[  26  103   61   54   74  325 -300   60   90   48 -204  -21 -333 -100
 -316  -57 -279 -247   69  -95   63   63 -249  -54  205  -22  161    3
  -31 -343  305 -168  141  122    5 -138 -103   68  210  -14 -295]	4
[-159  358 -216   96   87  403 -325  -47  332  253 -474  184 -413  191
 -204  132 -374 -203  111 -268 -258 -158 -212  -68   59 -199  278  155
   42 -176  232 -375 -180   25  147  -90 -211 -118  247   88  -11]	7
[  -4   62   67  -39  -84  -15  -81  -51   28  100 -156  -34 -106   49
  -18   65  139  -13  -48  -43  -22   37  -95  -90   50 -164   56  112
  -92  -14  240 -190  -67  106 -118  -13   58   22  170   13   47]	23
[  -2 -224  158 -100   11 -163  192  -43 -164    9  459  -76  325 -157
  170   59 -105  245   58  116  -39   48  287   45   34   79 -107 -384
   48  352 -220  250  100 -107   -2  181   46    4 -476  -52 -150]	8
[ 293 -251  -54 -328  -87 -278   74   59  -29  251  341  -38  292   65
  376  -73   84 -135   81  516  -69   55    2   13  189  290 -178 -477
   98  339  -75  189  -30 -231 -165  300  350  119 -220 -179 -500]	4
[  29 -117  173  -38   71   35   11  -35  -69    8  182  -38  -62 -206
 -102    1 -174   80  108   50  -13   -2  120   70  135   14   38 -149
    7   14    9   95  117   26  -48   19    3   48 -137  -92 -204]	3
[ -48   74   69  -39  -88   89 -120  -77   65  120 -128  -61 -162   88
    7   61   39  -94  -32  -88  -77  -38  -96    3  118  -18  108   87
  -30  101  179 -103  -14  -33   -2   35 -103  -98  -26   -7  -62]	13
[ -52   64  -10    1  -59  -30  -53    1  -11   65  -85   33   76   12
  -11  113   12   70   33  -48  -66   55   41  -73  -55 -174   22  -27
  -69    4   72 -179 -143  101  -65    5   55   36   80   59   49]	23
[ -66 -181  132  239  148  -27  151  129  -99 -309  117  139  182   13
    6 -131 -137   63  295  -88 -126 -154  249   33  -19   66   14 -176
  103  122 -161  -37   -3 -142  134   79   75  155 -116  -10 -269]	11
[   2 -133  116   20  -87 -157   95  -19 -149  -43  106  -23  172  -89
   66   70  129  191   55   31  -44    0  185   15  -58  -78  -88  -98
  -60  163  -55    8 -109   61 -102  110   91   24 -111  -32   67]	21
[ -40    2   49   91   -7  -22  -23   56  -39  -64 -113   46   69   35
   18  -41   64  -36  120  -62  -82  -61   11  -37  -21  -48   46    0
  -43   51   67 -163 -108   13   25   83   41   97  109   19  -99]	18
[-134   41   16   36   79   90  -39  -22  -13   62   55   27   41 -106
  -51   64 -258   93  136 -101 -135  -50  142   38   -8  -38   90 -125
    3  104  -67  -28  -43    4   91   63 -124    3 -147   22  -89]	7
[   5 -108  113  -96    9 -154  117  -22    0    6   93 -115  -26  201
  215 -148  216 -174  -16   92  -23   22  -84  -53  198  143    0  -17
   95  281  104  -46  151 -227  -45  127  234  104  -20 -115 -481]	14
[-101   11   26  -33   25 -124   76  -17   -1  -15   25  -12   24  123
   33   22   57   17   14  -19  -42  132   72  -79   30 -121   36   17
   39   66   48 -210   17  -33 -100  -61  248  126   93    4 -253]	25
[ -25 -115  272  360  151  189   -2   29  -62 -267 -139  206 -167 -208
 -245  -68 -189  179  339 -255 -185 -422  209   97  -19 -103  158   87
  -55  -82   53  -25 -119  108  144   47 -244   40   29  -11  236]	6
[ -18   38  100 -340   26 -121   45 -191    5  362  267  -85   98 -150
  179  111  -76  149  -17  137 -138   -6  105   33  123  -46  120 -154
  -57  320   26  143   31  -29  -21  184  -51  -10 -219  -29  -61]	2
[ 101 -122   -7   25   -2   70 -138  192 -119  -35  133   24  220 -191
  -90  -46 -272  -67  214  141   18   99   78   48   41  154  -56 -394
   -5  -92  -82   38  -23   31  -13   57   24  135 -119  -30 -351]	5
[ -14 -150  117  237   69  100   61   98  -14 -287   36  135   21   77
 -104   -7 -184   18  186 -116  -57  -66  142   -3   40  -20  -17 -159
  128  -36  -75  -73   53 -112   76  -59   69   11 -122    6 -205]	13
[  52 -143   85  166   78   33    2  117  -26 -147  -45  108  -18   30
   -9 -160  -55  -93  255   -1 -120 -198   50   29   74  120   33  -86
   57   51   27  -60  -62  -94   49  107   56  131   29  -75 -253]	8
[-107  111    1  136  -67  118 -135    5  -26   -2 -168   99   42 -107
 -185  217 -145  187   87 -194  -90    5  130  -20 -146 -283   60   -1
 -122 -131   31 -195 -224  224  -11  -68 -129  -57   40  122  290]	22
[  60 -193  209  155  110   38   61   70  -96 -175  119   94   71 -159
  -64  -87 -155  102  236  -24  -71 -173  162   30   49   29   18 -182
   12   31  -24   74   21   -6   70   96  -33  101 -111  -38  -78]	6
[-113  107   59  -37  -97   91 -148  -52  -11  109  -81  -95  -42  -25
  -34   92  -25  -30  -20 -118  -49   42  -25   27   46  -31  111   34
  -83   79  110  -94  -26   35   16   26 -167  -78  -71   37  -50]	14
[ -55   53  147  -61  -80  -82  -31  -21  -11  -23  -43   15   37   77
    2   53  108   21   33  -49  -82   44   98    8   50 -117  177  109
  -77   31  141 -195  -54    2  -74  -85   62   62   87   69  -80]	28
[ -42    6   78  -86   53   89  -54  -85   -4  135  127  -28  -80 -182
 -107  106 -257   97   71    3  -65   25  108   63   99  -55   84 -131
    0   21    3   46   61   45  -22    1  -68  -28 -148  -40 -125]	3
[  28  -90  160   -6  -57   28  -33  -21  -69   29   97  -32   62 -106
   24   41  -50   79   63  -12  -61  -73   81   46   66   37   23 -134
  -51  145   36   87  -11   -2   16  112 -132  -47 -216   -9   19]	9
[ -38  -42   22  -41  -73 -191   56    9  -80   16   28   11  148   40
  100   41  142   87   81   58 -102   32  166   11  -44  -62   -3  -22
  -41  154  -17 -132 -170   10 -129   63  180  102   28  -13  -86]	25
[  -4   99  -29 -223 -158 -107  -77 -110   30  310  -43 -128   21   67
  157  130  187  -23 -146   77  -31  125 -122  -92   51 -102   -2   -3
  -92  181  173 -103  -82   50 -137  107   70  -39   28    1   -2]	21
[ -43   91  -20  -21   -4  112 -130  -10  105  134 -118   13  -98  118
   22   12  -92 -146   48  -59 -116  -46 -106  -37  108   11  113  -21
   21   76  140 -134  -31  -74   54   51  -62  -21    9   11 -178]	10
[  32 -217  236  236  -61  -22   36   92 -203 -304   -7   29   55 -144
 -107  -54   91  107  198  -67  -17 -133  197  106  -32   20  -42  -22
  -64    2  -27   -5  -86   69  -39   57  -11   55  -54  -58    8]	17
[  75  -79  -76   85  -50   36 -165  337 -125 -152   66   83  464  -21
    3  -95 -210 -195  247  111   21  158   40  -18  -31  202  -58 -457
   -2  -86 -110  -99  -83  -56   78   63   63  202  -64   83 -466]	13
[ -78   18   91 -107  -89  -42  -23  -95  -39  103   29 -184  -69   12
   38   52  123  -32 -110  -17   31  135  -56  -22  103  -20   11   34
  -32  145  112  -56   91   -1  -92   33   41  -31  -59  -48 -191]	17
[-172   76  177  -15   40   11   34 -159    9   95  -17  -53  -86   -7
   74   24   34   98   15 -191 -162 -169   64   19   56  -74  188  150
  -56  285  110  -36    2  -41  104  128 -195  -46  -98   18   67]	11
[ -14  -79  128   81  -48   19  -47   94 -120 -122   53   -5  175  -73
  -17  -20  -48    4  125  -43  -17    6   99   36   11   58   18 -152
  -45   54  -14  -21  -17   -7   46   62  -65   48 -122   30 -145]	14
[  39 -149  120  119   42   47   26   57  -39 -114   76   79   49  -25
  -15  -29 -132   37  176  -18  -85 -119  115   25   60   45   -6 -177
   53   71  -28   26   -5  -70   47   73   -4   26 -149  -32 -125]	9
[ -68   15  -57   37 -111    7  -26  -64    0   65  -61   30  -35   26
  -55  231  -37  146   20  -52  -95   39  134   18  -70 -184  -60  -36
    3   39  -51 -120 -174   75 -120  -22   62 -127  -82  -10  106]	21
[ -66   34  170  -95 -143   77 -128 -139  -12  120  -65 -246 -300  -11
  -62   56  136  -95 -155  -83   57   86 -133   45  196   22   78  174
  -63   86  242  -38  138   24 -115  -22  -99 -124  -66  -83 -139]	14
[ 135  -89  174   45 -131  -11 -175  191 -170 -109  -75  -63  190 -116
   -4 -166  156 -182  110   59   79   20 -110   -8   63  154   22 -103
 -172  -50  192  -58  -43   79  -13  123  -55  176  102   11 -189]	16
[  11 -226   89  293   91   88  109  150  -40 -413   74  115   -6   92
 -206   -6 -200   -1  154  -75   80  115  117  -75   40  -77 -152 -228
  203 -210 -109 -129  164  -74  -26 -185  300   62  -46  -34 -369]	18
[  93 -139  335   -9 -117 -161   83    0 -217  -87  225   65  477 -271
   65  150   70  416   56  -22  -26  -39  291  -41 -116 -232    6 -218
 -236  111   14  116 -123  189   -8  109 -135   28 -213  169  496]	25
[  -5   26   40  -37    5 -148  -18   66  -22   44 -156  -47   43  134
  185 -227  297 -242   78   47  -71  -61 -173  -91   78   87   84   99
  -63  171  216 -213  -69  -63    0  196  153  247  295  -45 -338]	18
[ -14  -45  110  -45  -18  146 -101 -125   -3  108   42  -87 -346 -184
 -224  127 -192   62   42   -2  -29   10   84  150  163  -26   56   11
   12  -54   55   50   73   78 -143  -76  -58 -117 -136 -145 -128]	3
[  -8 -146  182   51  -30   34  -29   21 -166  -69  162  -85   64 -232
  -82    0 -109  105  111  -16    6   -4  163  105   48   91  -11 -160
  -49   82  -41  119   40   48  -21   71 -116   10 -244  -56 -101]	8
[-122  234  -94  -52   39  317 -226 -122  235  272 -152    7 -306   78
 -169  213 -370  -83  -67 -173  -85   73 -165  -88  130 -182  154  -20
   58 -102  173 -168   67   19   57 -123 -154 -180  -31   62  -70]	7
[ -64   37   12  158  -46   98 -102   24    1  -70 -223   48 -138   28
 -148   57   -9  -22   98 -137  -69  -44    7    5  -24 -118   36   89
  -29  -92   86 -214 -132   89  -39  -37    4   -8  129   -8  -16]	19
[ -20   17   93  -74   79  100  -52  -88   46  123   65   29 -151 -128
 -121   86 -243   67  103   -5 -102  -43   88   59  126  -84  130  -67
    9  -13   54    2   39   27  -17  -17  -50  -14  -67  -46 -117]	2
[ 109 -145  186 -144   45  -52   27  -12  -71   48  253  -15   48 -183
  -16  -13 -129   56  126  173  -22   16  131   73  169   51   44 -217
   -2   48   17  123  104  -19  -78   50   74   98 -134  -89 -269]	1
[  62  -76  137   33   23  108  -68   -6  -13   25   41   22  -60 -129
  -82   16 -160   33  105  -10  -49  -88   27   18  102   -6   43 -134
  -18   -1   79   49   21   35   10   52  -91  -12 -105  -33  -33]	6
[  94  211  -85  214 -162  349 -426  111  205   68 -623  279 -212  164
 -168  101  -87 -231  195 -189 -235 -316 -224   -6   -7 -134  210  145
 -129 -260  319 -343 -424  112  104    3 -299 -141  305  128  316]	15

[ 103  -30   72  -63   76  -27   48  -45  128   14  -73   53  126    3
  -55  -79   72  -93  -15   75   25  -11  -30 -134   19   48   80  -94
   72  -54   16 -158    2   30   48  153   77  280  -66   81 -142]	33
[ 204   13 -115 -149 -116   97    4   36  -37 -154   43 -131 -261 -180
   53   -9  -81   58  178 -284   34  193    2  186  -67 -159   11  114
 -245 -103  387 -151   68 -172 -147 -122   35 -130  120  -62  -91]	10
[ -49   35  -37   51  -19   22  -17   -8    8 -114   -3    0    5   15
   43  -53   73   -2  143  -24   17   74  170  145   93  -81  -41   73
   -8  -16  217  -48   64   52  -66 -127  -61    6  -28   18  -77]	2
[-157   18  -37   46   74  100  -50 -123   31 -135  -51   53   47  -12
   49 -115   75  -47  165   -7  -71   87  137  154  118  -62  -49   58
  -52  -27  255 -110   89  114  -80  -97  -29   87  -83   56 -201]	1
[  17    5  -75    0    4  -17  -27  -31   37 -137   22  -51  -44  -10
   34  -39   46   -2  112  -51   14  116  192  157   40  -88   -7   87
  -31  -45  269 -145   92   -4  -74 -178  -24   14   43   11 -119]	5
[ 112  -30   81  -34  -82  -71   93    7   68   86   12 -122   83  -18
  -44   -9   51 -112 -128   84   17  -42  -78  -65   18  117   39  -24
   61   63  -10  -30  -15  -60   45   50  -16  178  -40   71  -17]	23
[ 142   29    2  -91 -166  -21   89  -24   41   50  103 -154    3  -29
  -42    4   83 -111 -110  -37   -8   61  -15   75  -88   51   56   37
   75   30   43   -8   24 -184   18  -17   -7  150   -3   49  -48]	23
[ -16   78   31    1  -87   36   77  -61  -20   99  -45  -44   70  -22
  -15 -120   44 -166  -49    1  -28  -57 -120  -54   33   36  -17  -17
   22   58   -1  121  -13  -31    1   67  -31  162 -109   61  -59]	23
[ -10  -10   20   22    2  -27   30   82  -33  -42    3 -117  -40   23
   51   78   43   46   58   -8   58   55  140  120  138  -36 -114  110
  -25   85  215   -6   29    7  -42 -136 -112  -72   33   38   38]	7
[  65   30   54    0  -27  -88   63  -72   61   95  -66   30  115   21
  -65 -157   27 -213 -102  115  -47 -103 -132 -180   -6  104  111  -92
   70  -18  -37  -10  -15  -14   62  115   75  260  -95   32  -67]	27
[-190  -11  -52   31  -14  166  -31  -20   56 -160  -36   21   28   53
   42  -22  112   16  105  -22  -59  143  192  247  141  -67  -34   97
   -5   11  181 -158   63   75 -112 -105  -98   74  -78   84 -124]	11
[   7   25  -37   -3  139  -40    5   54  -57   45 -197  -30  -85   17
   59  -74 -134  -40   45  -73   66  -50  -40 -130  143  -90  -77    6
 -126   16  144  -14    5   46  -77  -58  -44  -30   60    9  -18]	10
[ 112  -49   46  -90  151  -95   52   57  -59   77  -61 -208 -117  -29
   64  122  -98    7  -15  -61   69   29  -10  -13   99  -13 -137   89
 -131   96  251  -54   26  -69  -25 -111  -65  -90  139   39    9]	2
[  86   60   42  -30   32  -78   51 -140   53  102  -62   39  110  -49
  -53 -223   21 -209  -64   81  -54 -121 -152 -225  -16   95   77 -110
   45  -59    3   32   27  -18   83  113  120  289  -84   46 -162]	26
[ 221  -52   59  -71  174 -189   67  148  -61  123 -142 -187 -120  -38
   56   75 -171   39  -15  -41  177  -84  -80 -218  140  -26 -129   13
 -152   68  183  -19  -18  -30   -6  -61  -48 -111  174    7   78]	8
[  71  -41  -57   10   59  -92  -30   11   71 -118  -35  -44  -34   -6
   26  -49  -13    6   79    4   54   56  151   33   71  -56   24   37
  -45  -58  234 -205   71   36  -57 -155    1   27   71   -1 -100]	6
[  13  127   72  -99  -51   71  111 -113 -106  169   11  -55    8  -40
  -12  -66   68 -193  -60  -62 -110  -18 -183  -26  -43   56  -60   24
    7   67   77  232    2 -160   62  127   30  145 -101   62  -52]	28
[-176   43   59   76 -120   80   46  -19   29    9   10   14  126   44
   -8  -81  127  -91  -64  125  -92  -47   15   63  126  122  -12   11
  118  100  -33  114   21   59   27   18  -58  205 -174  108  -43]	22
[ 147  -41  -12  -65  267 -130  -13  -62   26    5 -144  -63  -51 -105
   52 -108 -127  -24   90  -27   77  -44  -31 -191  102  -49  -65  -26
 -168  -72  272 -155   77   46  -22  -80   59   40  116   19 -187]	5
[ -95   30 -102  -12 -150  148    7   77  -13 -111    1  -75  -90   94
   38   69   68    3   53 -149   -8  200  179  316   45 -135  -12  152
   -7   46  158 -106   16  -70 -155 -138 -150  -46   -6   26   17]	12
[ 334  235   -4 -126  135 -324   43  219 -107  213  -20  145 -236    0
   17 -223 -273   58 -186   26   42 -350 -163 -589   -9  178   61 -173
  141 -141  -92  471  153 -162  292    9  349  137  188  -48   43]	32
[-246   61   44   20 -238  246   50 -211   31  -83  156   -4  147   -6
  -38  -60  296 -180    5   49 -248  155   61  369  -25   95   22  114
  109   81  120   39   48  -54  -11   33  -40  251 -267  118 -157]	26
[ 130   41  106 -125 -126    1  145   15  -81  164   98 -225  -53  -87
   -6   83   33  -82 -133  -46  -23   -5 -158   21  -27  117  -80   71
   -7  141   84  190   -2 -212   68   41  -24   53   -3   69   40]	24
[ 258  -27   41 -159  -49  -15  108  173   13   84   13 -210  -63  -44
   22  133    1   90  -30 -119  180   41  -19  -14   52  -20  -79   32
  -21   42   57  -30   -9 -155   -7   -8  -96  -12  111   65   42]	17
[  36   19  115   -8 -194    1  126   60    4   81  110 -150   88   14
  -28   77  155  -51 -105   74   14   -7   -3   86   49  123  -45   51
  124  147  -11  132  -21  -90   60   26 -100  108  -89   93   74]	23
[ 246  -17   37 -160  -75   19  109   82   25   69   37 -208  -27  -88
    8   86   40   36  -10 -124  144   63  -39   15   12  -22  -64   30
  -27   26   79  -42   -5 -158  -13   14  -80   39   65   70  -26]	19
[ -30  -92  -11   19  -82  127   -2  -48  262 -187   12   21  276   55
  -39  -43  297   11  123   72   83  163  274  212  104  -62   68   -8
  153  -79   18 -377   20  114  -84   -5 -141  277 -133  137 -214]	17
[ -40   32  -13   13   -8   18   15   23  -62  -53   15 -102  -64    3
   61   38   44   15   94  -64   18   84  135  167  100  -70 -117  129
  -49   67  258   27   52  -16  -60 -152 -100  -77   18   30  -12]	5
[  47   31   35  -50 -103   33   83   52   16   61   29 -113   38    1
    5   17   82  -23  -57  -17   44    9    7   39   59   35  -46   27
   72   71   -1   64    8  -75   10   -3  -86  107  -32   89  -14]	20
[ -47   63   24   68 -210   41   46  -82   83  -45   74   42  168    9
  -58 -152  197 -147    0  103  -65   -1   42   76    4   72   90  -22
  149   -7   -9   34   15   12   26   45    0  253 -186   56  -93]	24
[ -51    9  -20   24 -114   97   23  150   53  -74  -31   -8   34   91
   25   22   95   69   50  -21   75   66  154  134  151  -53  -20   43
   72   25   14  -63   -1   37  -75  -53 -145   44  -48   69   24]	15
[-177   25  -37    2  294  -22  -31  -36  100   90 -207   94  124  164
   37 -143  -20  -59 -128  113  -25 -110   92 -193  215   52  -41  -75
  150    1 -115  -47   93  130   37  -52  -27  307  -13  168 -201]	17
[  34   57  -64    5   91  -51    2  122   26   71 -221   58  -10   86
   32 -148 -125  -30  -31  -25  108 -124  -34 -240  152  -58    8  -94
   13  -43  -83   -6    1   65  -41   -5  -33  105   35   31  -30]	16
[  -4   64  -76   41  -45   22   -4   48   76  -19 -135   85   67   53
    0 -194    1  -64   32  -14   71  -55   24 -102   98  -65   64  -77
   56  -73  -68  -47    9   74  -61    5  -37  167  -58   33  -88]	18
[ -45  113   10    9 -180   94   61  -89   -2   11   76  -11   96  -32
  -19 -130  164 -124    9   -4  -62   10    0   88    0   31   -8   17
   99   24   30  153   33  -50   18   26  -24  188 -151   71 -102]	23
[-153   56   79   60 -364  111  114  127  -55   22   95  -54   22  177
  -47  139  172 -128 -135   53 -124   96   30  297    4   92   63  128
  151  194  -29  122  -86 -114  -16   53 -131   44 -181   34  245]	30
[  97    3   94  -61    4  -51   86   33   29  107  -73    1   42   37
  -44  -24    2 -119 -100   66  -11  -59 -132 -147   17   94   62  -60
   38   22   -9  -16  -36  -49   60  146   54  176  -48   44   14]	31
[  55  143   41  -25  -52 -121  104   70 -147  251  -88  -37 -101   54
  -12  -93 -148 -200 -218    8  -67 -189 -262 -254   -5  117   17  -38
   21   99  -66  320  -27 -138   87   73   67   78   -9  -11  131]	27
[  32   60   50  -33 -188   17  109   48  -27   91   92 -152   25   24
  -14   51  108  -72 -114   -4    4   15   -4   93   12   68  -38   63
  109  125   -9  150   -5 -132   31   -8  -93   90  -53   74   55]	22
[  -6  107   12  -58 -233  121   98    3  -65   46  132 -137  -23  -25
    7   27  132  -61  -46  -97  -42   81    6  198  -21   23  -60  106
   69  103   61  194   26 -169   -1  -27  -84   65  -74   73   -1]	22
[  36   27  114  -49 -169   39  132   55  -24   99  121 -187   58  -11
   -7  111  155  -24  -97   20   16   21   -1  117   53  103  -99   78
  103  162   18  164   -9 -123   56   13 -120   82  -67  113   56]	22
[ -13   50   64   19  -59  -10   61  -19   37   60  -63   82  112   73
  -54 -112   74 -166  -60  102  -60  -63  -76  -93   26   79   90  -65
   99    4  -40   24  -27    6   48  139   41  225 -138   42  -14]	30
[ 113  -11  -34  -71   92  -40   33   96   46   84 -191  -50  -29   25
   22  -59 -123  -33  -53  -59  111  -59  -80 -190  105  -41    3  -59
  -48  -20  -19 -112  -10   -3  -54   11  -40   92   72   46  -43]	17
[ -24   87  -16  -46 -136  118   60   59  -28   23   38  -72  -19   14
   29   -5   80    4   -9  -90    9   49   46  124   64  -17  -67   66
   62   57   26  121   33  -85  -27  -40  -96   66  -43   79  -23]	19
[ -24   77  -55   64 -167   32   19   41   71  -39  -29   55   85   56
  -17 -157   75  -74    8   15   35  -29   60    4   60  -21   77  -39
  113  -36  -68   12    9   35  -39  -10  -48  169 -100   32  -47]	20
[ 291  -81   64  -57  -42 -127  100  172   -1   20   -7 -250  -41  -39
   16  170   17   71   79  -73  256   65   54   16   73  -98  -93   67
  -92   59  211 -126  -66  -75  -57  -57 -152 -148  123   -4  127]	8
[  15  116    0  -94 -356  229   83 -102  -69  -73  228 -111  -78 -173
  -10  -41  165  -85   63 -156 -154  166  -56  334 -128   28    4  136
  -40   28  229  160   59 -225  -26    4   22   63 -132   26  -93]	24
